Below are the code and all the weights of a small trained network. Each question names an input and a target symbol and asks about switching units off, where a switched-off unit gives its printed mean instead of its output.

import numpy as np


def w(rows, s, z=0):
    codes = np.array(rows[::2]) - 128.0
    scale = np.full(codes.shape[1], s)
    scale[-1] = z or s
    return codes * scale


def f(y):
    return np.maximum(y, 0)


def softmax(a):
    e = np.exp(a - a.max(-1, keepdims=True))
    return e / e.sum(-1, keepdims=True)


def log_softmax(a):
    a = a - a.max(-1, keepdims=True)
    return a - np.log(np.exp(a).sum(-1, keepdims=True))


def net(x, mask):
    ids = ['αβηλστφ'.index(c) for c in x.split()]
    T = len(ids)
    res = E[ids] + P[:T]
    u = 0
    for l in range(2):
        q, k, v = (res @ M[l].T for M in (Q, K, V))
        z = softmax(np.where(np.tri(T) > 0, q @ k.T / 3**0.5, -1e9)) @ v
        res = res + np.where(mask[u], z, O[l][:, -1]) @ O[l][:, :-1]
        u += 1
        y = f(res @ A[l][:, :-1].T + A[l][:, -1])
        res = res + np.where(mask[u : u + 12], y, B[l][:, -1]) @ B[l][:, :-1]
        u += 12
    return log_softmax(res[-1] @ U[:, :-1].T + U[:, -1])


Q, K, V, O, A, B = {}, {}, {}, {}, {}, {}
E = w([
[72,150,55],'α',
[69,148,120],'β',
[59,131,134],'η',
[100,164,112],'λ',
[91,134,196],'σ',
[164,251,91],'τ',
[119,144,204],'φ',
],0.013)
P = w([
[166,155,108],'0',
[92,212,251],'1',
[139,117,148],'2',
[188,104,95],'3',
[53,154,98],'4',
[119,84,156],'5',
[184,87,100],'6',
[90,164,118],'7',
[112,76,164],'8',
[184,83,107],'9',
],0.016)
Q[0] = w([
[116,3,128],'0.h0',
[60,198,190],'0.h0',
[226,91,19],'0.h0',
],0.0055)
K[0] = w([
[35,123,101],'0.h0',
[132,180,33],'0.h0',
[1,78,161],'0.h0',
],0.0068)
V[0] = w([
[155,103,249],'0.h0',
[49,122,94],'0.h0',
[184,116,61],'0.h0',
],0.014)
O[0] = w([
[111,5,80,71],'0.h0',
[122,142,205,154],'0.h0',
[212,197,2,5],'0.h0',
],0.0069,0.0028)
A[0] = w([
[156,56,157,154],'0.n0',
[254,125,69,242],'0.n1',
[70,147,34,104],'0.n2',
[65,45,102,130],'0.n3',
[103,99,213,195],'0.n4',
[247,105,173,71],'0.n5',
[215,150,91,68],'0.n6',
[106,115,46,2],'0.n7',
[64,127,81,213],'0.n8',
[190,95,101,120],'0.n9',
[154,56,165,190],'0.n10',
[210,79,149,49],'0.n11',
],0.0093,0.0048)
B[0] = w([
[144,151,93,181],'0.n0',
[41,88,44,172],'0.n1',
[206,210,192,166],'0.n2',
[143,211,154,192],'0.n3',
[183,164,109,254],'0.n4',
[141,2,20,138],'0.n5',
[31,127,61,146],'0.n6',
[208,84,149,130],'0.n7',
[208,143,77,207],'0.n8',
[17,88,152,135],'0.n9',
[202,121,71,201],'0.n10',
[189,189,6,134],'0.n11',
],0.0073,0.0068)
Q[1] = w([
[33,226,254],'1.h0',
[89,159,194],'1.h0',
[118,31,97],'1.h0',
],0.0057)
K[1] = w([
[89,179,120],'1.h0',
[56,189,42],'1.h0',
[95,3,127],'1.h0',
],0.0049)
V[1] = w([
[4,254,199],'1.h0',
[114,96,143],'1.h0',
[115,71,193],'1.h0',
],0.007)
O[1] = w([
[11,146,245,254],'1.h0',
[161,255,86,77],'1.h0',
[163,205,155,23],'1.h0',
],0.0081,0.0072)
A[1] = w([
[213,113,208,49],'1.n0',
[79,8,132,65],'1.n1',
[169,128,154,67],'1.n2',
[82,51,150,76],'1.n3',
[140,72,22,57],'1.n4',
[99,1,123,138],'1.n5',
[172,213,120,72],'1.n6',
[137,114,53,59],'1.n7',
[93,161,182,23],'1.n8',
[127,131,111,2],'1.n9',
[211,123,205,130],'1.n10',
[141,135,42,58],'1.n11',
],0.0093,0.0091)
B[1] = w([
[65,146,160,142],'1.n0',
[166,67,83,176],'1.n1',
[71,176,158,129],'1.n2',
[127,54,195,183],'1.n3',
[130,140,223,234],'1.n4',
[63,52,100,243],'1.n5',
[136,121,237,137],'1.n6',
[91,79,204,179],'1.n7',
[244,77,94,252],'1.n8',
[173,206,52,128],'1.n9',
[123,155,65,200],'1.n10',
[140,68,154,183],'1.n11',
],0.011,0.0038)
U = w([
[228,65,144,10],'α',
[171,217,246,83],'β',
[137,222,197,100],'η',
[109,151,141,82],'λ',
[254,161,67,237],'σ',
[149,38,36,8],'τ',
[154,170,49,254],'φ',
],0.0097,0.0063)

Each question gives the input, a string of symbols that net reads in full, and the target symbol t.
The units are the heads (3 rows each of Q, K, V and O) and the neurons (one row each of A and B). Each row of codes is followed by its name. A weight is (code - 128) times the scale printed after its matrix; where a second scale follows, it is the last column's (O, A, B and U).
mask holds one flag per unit, layer by layer, with each layer's heads first. A switched-off unit (its flag False) gives its mean, the last column of its rows in O or B, instead of its output. The means were averaged over made-up inputs and are rounded, as every weight is.
A unit's drop is (log p(t) with every unit on - log p(t) with that unit switched off) / (log p(t) with every unit on - log p(t) with every unit switched off).
The circuit of an input: a set's keep is (log p(t) with only the set's units on - log p(t) with every unit switched off) / (log p(t) with every unit on - log p(t) with every unit switched off). Starting from the 12 units with the biggest drops (on a tie, the unit counted first), units are removed one at a time, each time the one whose removal leaves the highest keep (on an exact tie, the one counted first), for as long as the keep stays at least 0.8.
units of the circuit, in order: the units of the circuit, biggest drop first
most important unit: the unit with the biggest drop
k most important neurons: the k neurons with the biggest drops, biggest first
top k neurons in layer l: the k neurons of layer l with the biggest drops, biggest first
input φ σ λ τ φ β λ η η, target φ: units of the circuit, in order -> (1.h0, 0.h0, 1.n8, 1.n4)
input α τ σ, target α: top 3 neurons in layer 1 -> (1.n3, 1.n8, 1.n1)
input α α σ σ η λ β α λ τ, target τ: most important unit -> 0.n1
input φ σ η τ σ β η, target σ: units of the circuit, in order -> (1.h0, 0.h0, 0.n10)
input σ η φ λ, target α: 3 most important neurons -> (0.n10, 1.n4, 1.n7)
input β λ φ η φ σ λ α, target β: units of the circuit, in order -> (0.n2, 0.n1, 1.n6)
input λ η α σ, target σ: units of the circuit, in order -> (1.h0, 0.n10, 0.n5)
input φ α σ φ β, target β: units of the circuit, in order -> (0.n2, 1.h0)
input α α λ α τ η λ σ λ, target α: 4 most important neurons -> (1.n8, 1.n3, 1.n1, 0.n10)
input σ φ φ, target σ: top 2 neurons in layer 0 -> (0.n3, 0.n10)
input τ η α, target τ: units of the circuit, in order -> (0.h0, 1.h0, 1.n5)
input σ β σ σ β η σ λ α, target σ: top 2 neurons in layer 0 -> (0.n10, 0.n8)
input λ λ σ φ, target α: 4 most important neurons -> (1.n4, 0.n10, 0.n5, 1.n7)
input τ τ φ, target τ: 2 most important neurons -> (1.n5, 1.n1)
input β α τ η τ λ λ, target τ: 2 most important neurons -> (0.n1, 1.n5)
input λ α β σ α, target η: most important unit -> 0.n2
input σ λ η σ σ β, target σ: units of the circuit, in order -> (0.h0, 1.h0, 0.n10, 0.n4)
input τ λ φ β λ η σ τ η, target τ: 4 most important neurons -> (1.n5, 1.n1, 0.n2, 1.n4)
input β σ η λ α α, target β: top 2 neurons in layer 0 -> (0.n1, 0.n3)
input σ φ η, target σ: most important unit -> 0.h0
input σ η λ, target σ: 2 most important neurons -> (0.n10, 0.n4)
